Below is a small trained network, with its code and all its weights. Each question gives an input and a class and asks what happens when units are switched off, that is, made to give their printed mean instead of their output.

import numpy as np


def w(rows, s, z=0):
    codes = np.array(rows[::2]) - 128.0
    scale = np.full(codes.shape[1], s)
    scale[-1] = z or s
    return codes * scale


def norm(h):
    return h / np.sqrt((h * h).mean(-1, keepdims=True) + 1e-5)


def f(y):
    return y / 2 * (1 + np.tanh(0.7978845608 * (y + 0.044715 * y**3)))


def log_softmax(a):
    a = a - a.max(-1, keepdims=True)
    return a - np.log(np.exp(a).sum(-1, keepdims=True))


def net(x, mask):
    res = np.array(x, float).reshape(1, 4) / 4 @ E
    u = 0
    for l in range(4):
        y = f(norm(res) @ A[l][:, :-1].T + A[l][:, -1])
        res = res + np.where(mask[u : u + 9], y, B[l][:, -1]) @ B[l][:, :-1]
        u += 9
    return log_softmax(norm(res)[-1] @ U[:, :-1].T + U[:, -1])


A, B = {}, {}
E = w([
[243,170,162,66],'x0',
[159,84,107,183],'x1',
[126,170,2,162],'x2',
[165,158,76,55],'x3',
],0.0075)
A[0] = w([
[126,165,152,206,91],'0.n1',
[96,84,86,38,53],'0.n2',
[62,144,50,171,123],'0.n3',
[108,51,214,91,2],'0.n4',
[182,165,37,119,131],'0.n5',
[60,173,162,103,132],'0.n6',
[69,116,143,115,119],'0.n7',
[97,109,84,56,141],'0.n8',
[46,7,235,118,164],'0.n9',
],0.014,0.0071)
B[0] = w([
[213,89,102,200,135],'0.n1',
[210,184,28,132,142],'0.n2',
[90,12,133,131,187],'0.n3',
[253,162,54,122,166],'0.n4',
[177,180,93,143,197],'0.n5',
[72,176,158,69,161],'0.n6',
[128,104,153,90,146],'0.n7',
[210,254,172,45,166],'0.n8',
[129,223,163,171,243],'0.n9',
],0.0074,0.011)
A[1] = w([
[196,6,130,119,122],'1.n1',
[98,101,31,155,7],'1.n2',
[84,222,136,51,63],'1.n3',
[127,156,164,144,198],'1.n4',
[182,133,128,64,226],'1.n5',
[144,146,81,108,3],'1.n6',
[181,167,53,120,54],'1.n7',
[101,113,100,58,145],'1.n8',
[153,150,74,105,41],'1.n9',
],0.013,0.0035)
B[1] = w([
[115,103,79,201,161],'1.n1',
[150,55,117,127,165],'1.n2',
[87,87,105,130,249],'1.n3',
[97,141,66,136,195],'1.n4',
[138,137,55,100,254],'1.n5',
[163,129,170,144,139],'1.n6',
[159,173,131,173,214],'1.n7',
[141,146,183,9,150],'1.n8',
[200,148,154,166,163],'1.n9',
],0.011,0.0068)
A[2] = w([
[181,13,123,193,58],'2.n1',
[138,202,128,114,64],'2.n2',
[124,103,99,153,82],'2.n3',
[157,111,230,177,13],'2.n4',
[174,132,62,189,113],'2.n5',
[214,138,219,198,3],'2.n6',
[105,106,89,195,27],'2.n7',
[192,176,191,123,110],'2.n8',
[175,155,69,131,103],'2.n9',
],0.011,0.003)
B[2] = w([
[74,47,118,219,203],'2.n1',
[132,137,123,164,223],'2.n2',
[147,117,144,145,132],'2.n3',
[126,211,41,2,127],'2.n4',
[45,175,99,160,254],'2.n5',
[158,163,74,53,175],'2.n6',
[97,59,101,116,152],'2.n7',
[172,190,89,213,213],'2.n8',
[123,156,86,172,249],'2.n9',
],0.0087,0.0049)
A[3] = w([
[21,201,187,186,157],'3.n1',
[148,95,116,53,85],'3.n2',
[10,156,128,188,168],'3.n3',
[153,82,123,99,46],'3.n4',
[103,177,31,156,152],'3.n5',
[157,195,133,120,71],'3.n6',
[191,160,151,126,134],'3.n7',
[92,130,116,154,153],'3.n8',
[154,145,84,130,5],'3.n9',
],0.012,0.003)
B[3] = w([
[178,163,254,91,186],'3.n1',
[99,24,113,61,131],'3.n2',
[152,109,237,66,191],'3.n3',
[124,160,180,73,118],'3.n4',
[111,207,171,155,255],'3.n5',
[167,126,55,171,192],'3.n6',
[63,151,6,148,168],'3.n7',
[131,151,255,159,148],'3.n8',
[198,132,174,114,150],'3.n9',
],0.008,0.0094)
U = w([
[110,142,250,118,62],'0',
[99,55,127,210,131],'1',
[166,222,95,148,251],'2',
[119,85,106,45,22],'3',
],0.021,0.0031)

Each question gives the input, the list of numbers given to net, and the class t.
The units are the neurons (one row each of A and B). Each row of codes is followed by its name. A weight is (code - 128) times the scale printed after its matrix; where a second scale follows, it is the last column's (A, B and U).
mask holds one flag per neuron, layer by layer. A switched-off neuron (its flag False) gives its mean, the last column of its row in B, instead of its output. The means were averaged over made-up inputs and are rounded, as every weight is.
A unit's drop is (log p(t) with every unit on - log p(t) with that unit switched off) / (log p(t) with every unit on - log p(t) with every unit switched off).
unit that matters most: the unit with the biggest drop
top k neurons: the k neurons with the biggest drops, biggest first
top k neurons in layer l: the k neurons of layer l with the biggest drops, biggest first
drop when u is switched off: that unit's drop, to one decimal
input [4,-6,-6,6], class 3: unit that matters most => 0.n9
input [6,6,-1,-5], class 1: top 3 neurons => (0.n9 1.n1 0.n8)
input [6,-4,-7,5], class 3: top 2 neurons => (0.n9 0.n5)
input [4,-7,-6,3], class 3: top 2 neurons => (0.n5 1.n3)
input [-3,6,1,-6], class 1: top 3 neurons => (0.n8 0.n1 0.n3)
input [-8,-1,-1,5], class 0: top 2 neurons => (0.n4 1.n5)
input [5,7,-4,0], class 0: top 2 neurons => (0.n8 2.n5)
input [3,7,1,-2], class 1: top 3 neurons => (0.n9 0.n8 1.n1)
input [0,-5,-4,-3], class 0: top 3 neurons in layer 0 => (0.n6 0.n8 0.n5)
input [-3,-3,0,3], class 3: top 2 neurons in layer 1 => (1.n3 1.n8)
input [2,-1,2,-6], class 0: top 2 neurons in layer 0 => (0.n3 0.n4)
input [-1,-7,7,-7], class 1: top 3 neurons in layer 0 => (0.n9 0.n1 0.n3)
input [4,-1,-5,4], class 3: top 2 neurons in layer 2 => (2.n5 2.n8)
input [6,-7,-5,6], class 3: unit that matters most => 0.n9
input [-3,-7,0,3], class 3: drop when 1.n3 is switched off => 0.1
input [-2,3,2,2], class 1: drop when 0.n3 is switched off => 0.8
input [-8,8,-4,1], class 0: drop when 0.n9 is switched off => 0.6
